Here is a tiny trained network, its code and every weight. The questions are about switching its units off for an input and a class, where a switched-off unit gives its printed mean instead of its output.

import numpy as np


def w(rows, s, z=0):
    codes = np.array(rows[::2]) - 128.0
    scale = np.full(codes.shape[1], s)
    scale[-1] = z or s
    return codes * scale


def f(y):
    return y / 2 * (1 + np.tanh(0.7978845608 * (y + 0.044715 * y**3)))


def log_softmax(a):
    a = a - a.max(-1, keepdims=True)
    return a - np.log(np.exp(a).sum(-1, keepdims=True))


def net(x, mask):
    res = np.array(x, float).reshape(1, 3) / 4 @ E
    y = f(res @ A[0][:, :-1].T + A[0][:, -1])
    res = res + np.where(mask, y, B[0][:, -1]) @ B[0][:, :-1]
    return log_softmax(res[-1] @ U[:, :-1].T + U[:, -1])


A, B = {}, {}
E = w([
[178,40,65,107,205,180,76,240,25,76],'x0',
[81,76,190,253,59,70,45,69,116,118],'x1',
[33,253,1,55,13,61,58,152,137,16],'x2',
],0.0074)
A[0] = w([
[72,157,159,152,95,54,137,41,139,150,202],'N0',
[141,181,88,70,102,126,168,118,186,120,189],'N1',
[168,103,116,118,195,196,114,195,86,124,208],'N2',
[144,157,145,115,135,139,199,94,175,209,155],'N3',
[101,125,143,164,70,74,95,75,117,111,187],'N4',
[182,90,110,86,204,171,125,186,82,124,186],'N5',
[189,91,180,115,249,207,194,138,127,199,255],'N6',
[105,174,81,102,117,123,140,172,108,148,88],'N7',
[89,158,170,145,67,119,131,49,171,124,190],'N8',
[105,150,107,96,127,142,83,144,116,103,5],'N9',
[77,210,128,80,86,112,149,92,194,149,161],'N10',
[158,80,174,168,137,99,150,93,186,204,218],'N11',
[79,171,184,183,89,94,109,86,164,142,221],'N12',
],0.011,0.0028)
B[0] = w([
[116,102,118,214,144,204,134,97,38,139,202],'N0',
[103,140,137,84,67,129,186,175,215,52,193],'N1',
[69,81,135,208,169,164,169,181,72,138,205],'N2',
[146,70,130,209,162,225,94,115,56,192,182],'N3',
[154,148,139,31,128,118,99,151,141,107,187],'N4',
[108,107,96,195,177,230,119,121,97,117,210],'N5',
[250,206,255,125,70,201,20,32,30,16,252],'N6',
[162,130,157,160,125,127,117,67,126,91,171],'N7',
[102,88,137,203,162,208,147,159,81,180,196],'N8',
[176,175,136,57,71,121,84,97,120,76,159],'N9',
[28,116,63,140,61,88,212,202,160,71,207],'N10',
[190,218,242,92,104,173,59,96,72,72,202],'N11',
[114,111,174,109,138,221,137,86,99,61,200],'N12',
],0.0077,0.017)
U = w([
[220,200,173,168,207,42,184,46,216,225,2],'0',
[232,174,255,151,138,197,65,11,75,119,163],'1',
[65,77,47,192,160,168,175,174,130,157,159],'2',
[113,196,105,44,72,85,154,158,235,75,137],'3',
[154,68,101,107,176,60,89,180,106,184,71],'4',
],0.0094,0.0059)

Each question gives the input, the list of numbers given to net, and the class t.
The units are the neurons (one row each of A and B). Each row of codes is followed by its name. A weight is (code - 128) times the scale printed after its matrix; where a second scale follows, it is the last column's (A, B and U).
mask holds one flag per neuron, in row order. A switched-off neuron (its flag False) gives its mean, the last column of its row in B, instead of its output. The means were averaged over made-up inputs and are rounded, as every weight is.
A unit's drop is (log p(t) with every unit on - log p(t) with that unit switched off) / (log p(t) with every unit on - log p(t) with every unit switched off).
The circuit of an input: a set's keep is (log p(t) with only the set's units on - log p(t) with every unit switched off) / (log p(t) with every unit on - log p(t) with every unit switched off). Starting from the 12 units with the biggest drops (on a tie, the unit counted first), units are removed one at a time, each time the one whose removal leaves the highest keep (on an exact tie, the one counted first), for as long as the keep stays at least 0.8.
circuit, biggest first: the units of the circuit, biggest drop first
k most important neurons: the k neurons with the biggest drops, biggest first
drop when u is switched off: that unit's drop, to one decimal
input [7,-7,8], class 3: 2 most important neurons	[N9, N6]
input [7,5,-1], class 2: circuit, biggest first	[N6, N11]
input [-7,2,3], class 2: 2 most important neurons	[N6, N10]
input [8,-1,7], class 2: 3 most important neurons	[N6, N11, N2]
input [-4,7,7], class 2: 2 most important neurons	[N6, N10]
input [0,5,6], class 2: circuit, biggest first	[N6]
input [-3,-2,0], class 2: 2 most important neurons	[N6, N11]
input [7,1,1], class 2: drop when N6 is switched off	0.4
input [-3,1,2], class 2: drop when N6 is switched off	0.5
input [6,4,1], class 2: drop when N6 is switched off	0.6
